In the rows, 128 means zero.
Group and class of each row:
[110 103 123 122 107 124 118 169 104 119  99 134 136 126 101 157 134 143
 124 122 129 145 114 128 155  69   4 104 130 155 108  91  79 146 188 128
  94 124 140  86 127 127 169 158 132 125 110 129 156 127 126 145 155 126
  80  85  90 114 130 137 153 127 125 103 151 135 132 104 110 121 107 124]
[30] Degak
[117 140 125 122  86 129 125 171 133 129 117 138 145 119 130 159 130 130
 134 122 123 136 107 131 134  85  67 110 131 148  99 114  79 148 153 122
 117 133 133  81 107 119 133 138 120 136 114 131 146 164 143 119 137 122
  97  95 108 121 127 140 137  98 140 116 126 126 127 123 109 128 123 132]
[30] Degak
[131 132 127 158 129 124 129 131 170 121 114 127 153 124 114 122 132 145
 141 132 136 134 113 158 133  92  77 126 125 142 117 124  90 133 171  98
 109 139 135  81 110 137 149 138 126 142 116 115 165  93 105 124 137 126
 112 104 101  83 122 140 133 141 132 121 130 117 144 122 122 127 116 121]
[21] sas
[108 124 142 132  92 104 132 146 127 135 117 120 142 105 103 164 134 114
 139 120 129 142 146 119 124  65  80 106 124 139 116 117  84 127 184 128
 114 143 144 111 119 139 132 130 135 134 115 123 156  81 119 108 157 118
 121  99  62  77 123 129 137 135 147 128 136 117 151 114 126 118 107 135]
[21] sas
[114 122 138 149  91 124 112 135 124 125 115 126 153 105 136 143 124  94
 153 112 139 147 114 128 136  86  60 148 134 151 141 118  87 138 182 112
  97 132 134  99 113 113 156 143 110 127 114 120 154  94 116 115 161 130
 130 101 103  75 131 142 134 118 125 136 124  99 153 110 127 115  97 142]
[21] sas
[124 125 131 134  78 149 127 130 122 122 116 144  87 173 127 141  97 127
 132 121 106 146  72 161 160  66   4  79 157 147 136 143  70 117 173 108
  99 152 132 107 118 113 131 140  71 126  94 129 199 145 100 133 156 112
  61  99  96 121 126 128 163 135 138  50 124 122 117  83 127 109 108 129]
[30] Salum
[111 112 139 143  82 137 118 127 101 110 119 132 127 135 124 175 124 127
 133 121 130 122 107 140 153  61  95 101 132 152 114 107  68 124 166 137
  93 151 112 102 113 123 151 145 114 136 106 106 210 138 123 132 158 139
  56  83 113 110 128 123 138 129 144  74 116 117 127  86 115 129 117  95]
[30] Salum
[103  88 152 118  93 109 126 142 141 116 106 113 151 104 109 168 145 100
 156 124 127 149 105 126 132  84  52 141 129 150 120 118  93 126 184 121
 127 136 143 101 139 149  91 141 154 136 126  79 158  93 109 144 178 143
 122 104 109  60 135 150 134 135 127 138 121 126 140 124 132 111 117 125]
[21] ruk
[126 115 132 119 104 126 110 139 132 121 103 136 137 122 122 160 108 125
 146 102 124 128 107 142 146  75  78 112 125 149 121 100  68 136 184 121
 110 142 102  98 128 121 178 149 124 117 112 135 168 141 130 137 140 144
  83  84  97  78 128 140 145 128 138  85 106 116 132  90 108 123 122 113]
[30] Salum
[ 97 106 127 123  93 140 119 143 120 109 123 125 152  98 105 168 126  85
 145 124 127 137 105 125 129  83  44 122 117 147 104 114  63 128 188 116
 120 132 137  94 129 131 136 143 135 131 117 104 142  99  99 148 168 131
 120  89 102  91 138 117 135 182 131 140 117 121 158 106 127  96 107 122]
[21] ruk
[126 114 125 154  84 125 131 116 134 117 108 128 148 145 133 144 142 124
 132 114 135 150 105 142 152  92  48 135 135 153 103 110  84 117 167 110
 104 131 125  88 130 134 170 155 133 124 110  82 167 133 132 144 169 123
  99  94  87 109 132 128 156 139 137 115 137 105 145 117 133 117 103 115]
[30] Degak
[186  91 142 123 110 129 120 155 127 111 124 143 198 127 103 150 132 122
 134 154 135 125 116 137 123  44 202 110 100 173  90  55  76 138 185 123
 110 166 138  82 106 116 193 145 139 141 128  79 202  89 113 133 170 136
  84  87 111  34 143 138 140 123 140 141 144 121 160 131 107 135 139  97]
[30] Degak
[127 119 135 131  97 125 102 133 123 132 115 132 131 140 131 142 116 118
 136 127 113 139  87 130 148  78  79 126 120 152 119  95  71 124 168 118
  86 163 105 105 132 128 174 154 125 110  94 128 167 136 121 123 161 142
  85  96 128 120 113 134 129 137 129 108 160 117 117  94 124 127 101 119]
[30] Salum
[ 84 117 114 127  88 134 134 161 102 107 110 114 135 133 111 152 128  93
 146 116 130 144  95 116 122  86  79 106 128 131 122 119  89 150 181 107
 125 153 155 109 120 140 122 143 137 120 120 110 141 100 125 118 183 135
 139 106 120  75 124 130 150 120 121 120 150 129 148 138 113 104 114 125]
[21] ruk
[113 107 145 136 109 132 129 148 127 116 105 121 146  97 112 155 142  83
 114 112 137 139  95 142 124  92  45 116 121 138 123 118  85 117 179 108
 128 117 147  82 113 137 147 145 132 137 116 134 144 122 115 149 150 118
 134  99 105  99 139 119 144 134 132 144 121 129 144 138 115 118 104 138]
[21] ruk

Group, then class:
[101 166  95 143 240 146 143  77 134 119 121 136 137 115 156 112 138 119
 165 102 171 130 135 126 162  69  76 117 126 180 138 165  95  75 131 116
 195 121 142 130 193 125 145  94 115 128 133 154 109 132  95 120 121  91
  53  96 116 181 100 143 142 133 103 121 142 110 128 147 136  87 135 173]
V B
[106 172 106 163 186 132 133 111 141 100 102 138  99 119 168 122 118 147
 132 148 141 138 152 155 171 111 131  97 111 165 146 113 108  68 153 135
 139 153 136 161 159 135 134 117 127 131 132 138 117 132 105 156 106 109
  65  92 110 149 116 147 133 115 128 116 158 126 128 141 151 117 162 154]
V B
[106 134 115 157 197 169  87  84 125 102 141 123 138 127 182 116 127 139
 158 116 155 144 129 162 141  59 120 117 119 167 130 140 123  68 141 131
 161 129 132 139 170  89 144  96 138 156 172 137 126 123 104 115 122  97
  41 111 126 173 115 112 133 124 133 122 157 109 125 145 141  99 120 145]
V B
[ 27 146 123 123 158 170 141  70 136  99 133 138 140 119 158 119 136  82
 101 107 164 157 136 171 143 113 115 116  97 170 138 173 119  84 134 125
 151  99 117 131 120 121 141 146 122 139 116 132 132 138  95 143 101 115
 118 107 124 171 161 116 150  97 145 122 129  76  92 156 127  82 124 119]
W A
[ 92 112 107 165 168 124 124  89 126  85 124 133 149 126 168  92 118 153
 145 128 155 135 125 132 120 100 116 116  97 160 129 121 108  76 149 160
 155 146 160 158 160 139 136 107 104 123 118 136 135 151 107 117 125 111
  68 118 120 163 137 137 117 141 116  80 133 137 129 149 129 102 120 145]
V P
[127 153 107 116 215 165 159  97 154  90 137 106 150  90 114 119 107 116
 156 120 168 154 136 198 141  47 147 141  47 158 123 198 114  95  94 114
 178 120 109 135 148 109 153 128 112 126 157  92 107 132 136 115 118  97
  72  74 121 183 144  92 159 135 147 130 139 120 129 161 159  97 110 158]
N U
[ 85 142 120 150 202  98 155  56 141  69 116 139 175 144 184 125 126 104
 149 108 155 155 146 163 146  80 120 128  90 183 128 185 102  63 132 124
 151 126 145 119 130 137 159  74 109 126 146 132  91 162 107 117 117 143
  60  88 124 193 136 137 149 131 127 178 152 112 117 141 130  75 117 175]
V P
[102 138 118 158 193 117 148 108 137  93 120 124 151 130 159 110 115 107
 145 120 157 114 144 145 138  92 115 118 134 181 128 155 124  75 153 122
 144 138 128 133  92 118 132 120 119 125 127 115 120 170 127 130 123 118
  78 103 124 181 125 137 120 115 137 128 139 119 144 156 122 118 111 148]
V P
